Below are the code and all the weights of a small trained network. Each question names an input and a class and asks about switching units off, where a switched-off unit gives its printed mean instead of its output.

import numpy as np


def w(rows, s, z=0):
    codes = np.array(rows[::2]) - 128.0
    scale = np.full(codes.shape[1], s)
    scale[-1] = z or s
    return codes * scale


def f(y):
    return y / 2 * (1 + np.tanh(0.7978845608 * (y + 0.044715 * y**3)))


def log_softmax(a):
    a = a - a.max(-1, keepdims=True)
    return a - np.log(np.exp(a).sum(-1, keepdims=True))


def net(x, mask):
    res = np.array(x, float).reshape(1, 5) / 4 @ E
    y = f(res @ A[0][:, :-1].T + A[0][:, -1])
    res = res + np.where(mask, y, B[0][:, -1]) @ B[0][:, :-1]
    return log_softmax(res[-1] @ U[:, :-1].T + U[:, -1])


A, B = {}, {}
E = w([
[8,44,224,77,86,206,166,196,82,92,185],'x0',
[123,214,183,89,120,117,13,15,124,2,229],'x1',
[105,185,69,181,11,44,123,153,36,179,189],'x2',
[108,145,114,150,134,141,141,126,122,98,117],'x3',
[133,129,130,128,127,124,132,132,133,124,131],'x4',
],0.0082)
A[0] = w([
[60,63,167,138,112,176,182,220,105,148,107,135],'N0',
[85,141,177,81,124,142,96,109,96,73,190,107],'N1',
[161,166,90,173,91,100,110,95,96,127,169,146],'N2',
[169,147,130,88,199,153,102,94,171,94,101,193],'N3',
[179,109,116,144,146,90,119,128,135,155,77,146],'N4',
[62,134,167,97,93,171,112,102,109,89,192,108],'N5',
[128,160,86,180,2,65,136,160,51,144,185,208],'N6',
[68,75,118,120,112,135,183,171,100,167,138,140],'N7',
[154,148,64,147,162,114,139,142,135,172,82,166],'N8',
[129,89,154,98,189,153,125,115,192,96,82,234],'N9',
[124,120,116,158,111,91,109,130,115,109,132,137],'N10',
[154,174,122,121,149,97,98,78,166,111,136,135],'N11',
[164,184,112,124,132,107,69,71,144,108,115,133],'N12',
[190,144,59,164,149,93,160,128,159,187,35,211],'N13',
[103,132,109,146,84,130,138,152,95,148,130,150],'N14',
[183,176,117,148,132,121,81,68,124,128,141,144],'N15',
[131,87,146,91,205,175,124,106,223,106,98,255],'N16',
[110,103,154,97,137,195,163,180,151,133,108,160],'N17',
[151,121,123,156,173,135,160,122,140,134,86,174],'N18',
],0.0095,0.007)
B[0] = w([
[163,96,125,136,139,99,144,133,55,127,127,223],'N0',
[105,192,158,81,107,174,134,138,206,173,83,189],'N1',
[82,147,144,124,150,90,70,117,135,129,174,177],'N2',
[144,122,131,146,137,177,168,78,178,102,128,191],'N3',
[126,154,157,107,120,156,130,127,154,127,120,178],'N4',
[111,168,167,63,95,137,130,174,188,183,69,188],'N5',
[102,152,57,118,92,43,81,143,112,166,142,236],'N6',
[177,96,75,161,71,80,127,154,87,138,142,196],'N7',
[104,176,120,86,111,142,115,147,182,157,87,199],'N8',
[142,104,176,147,189,206,177,118,134,131,104,208],'N9',
[100,137,122,134,113,89,118,124,149,126,151,141],'N10',
[112,102,108,174,155,144,141,74,124,89,169,170],'N11',
[113,98,108,176,156,104,111,72,112,70,191,178],'N12',
[95,168,156,64,115,168,113,162,200,171,82,249],'N13',
[131,125,101,126,68,104,114,162,103,141,135,164],'N14',
[103,117,120,154,167,113,87,106,111,100,182,176],'N15',
[154,98,194,141,202,255,199,94,124,119,120,226],'N16',
[161,103,141,140,170,156,178,162,88,149,100,190],'N17',
[160,131,152,126,157,156,140,134,151,144,96,177],'N18',
],0.0094,0.017)
U = w([
[126,176,168,56,153,206,170,127,204,156,62,251],'0',
[89,229,110,58,62,121,46,195,180,184,104,157],'1',
[191,53,145,164,201,169,161,158,1,134,103,66],'2',
[164,72,68,155,45,65,145,155,31,151,146,69],'3',
[156,98,129,227,170,188,134,43,142,34,187,50],'4',
[78,142,98,161,165,54,67,75,88,97,218,58],'5',
],0.0068,0.0017)

Each question gives the input, the list of numbers given to net, and the class t.
The units are the neurons (one row each of A and B). Each row of codes is followed by its name. A weight is (code - 128) times the scale printed after its matrix; where a second scale follows, it is the last column's (A, B and U).
mask holds one flag per neuron, in row order. A switched-off neuron (its flag False) gives its mean, the last column of its row in B, instead of its output. The means were averaged over made-up inputs and are rounded, as every weight is.
A unit's drop is (log p(t) with every unit on - log p(t) with that unit switched off) / (log p(t) with every unit on - log p(t) with every unit switched off).
The circuit of an input: a set's keep is (log p(t) with only the set's units on - log p(t) with every unit switched off) / (log p(t) with every unit on - log p(t) with every unit switched off). Starting from the 12 units with the biggest drops (on a tie, the unit counted first), units are removed one at a time, each time the one whose removal leaves the highest keep (on an exact tie, the one counted first), for as long as the keep stays at least 0.8.
circuit, biggest first: the units of the circuit, biggest drop first
unit that matters most: the unit with the biggest drop
k most important neurons: the k neurons with the biggest drops, biggest first
drop when u is switched off: that unit's drop, to one decimal
input [7,0,8,0,-4], class 3: circuit, biggest first => (N7)
input [-8,1,2,3,2], class 5: circuit, biggest first => (N12 N2)
input [-3,1,7,6,-8], class 5: 2 most important neurons => (N5 N1)
input [7,-5,0,-4,2], class 2: 2 most important neurons => (N17 N6)
input [0,4,3,4,-5], class 5: 2 most important neurons => (N13 N8)
input [0,3,2,1,7], class 5: 2 most important neurons => (N13 N8)
input [0,6,-4,-6,3], class 4: 2 most important neurons => (N13 N12)
input [5,8,1,-2,-1], class 1: 2 most important neurons => (N16 N9)
input [8,-6,1,1,0], class 3: 2 most important neurons => (N7 N16)
input [8,2,6,2,-4], class 1: 2 most important neurons => (N5 N1)
input [3,0,-7,-1,8], class 2: 3 most important neurons => (N13 N8 N17)
input [1,-7,-3,7,8], class 2: 2 most important neurons => (N0 N1)
input [0,4,-1,2,-1], class 4: drop when N13 is switched off => 0.6
input [4,-1,0,-4,3], class 2: unit that matters most => N6
input [-5,1,5,-5,0], class 5: drop when N15 is switched off => 0.2
input [3,-7,6,-1,-8], class 3: drop when N11 is switched off => 0.0
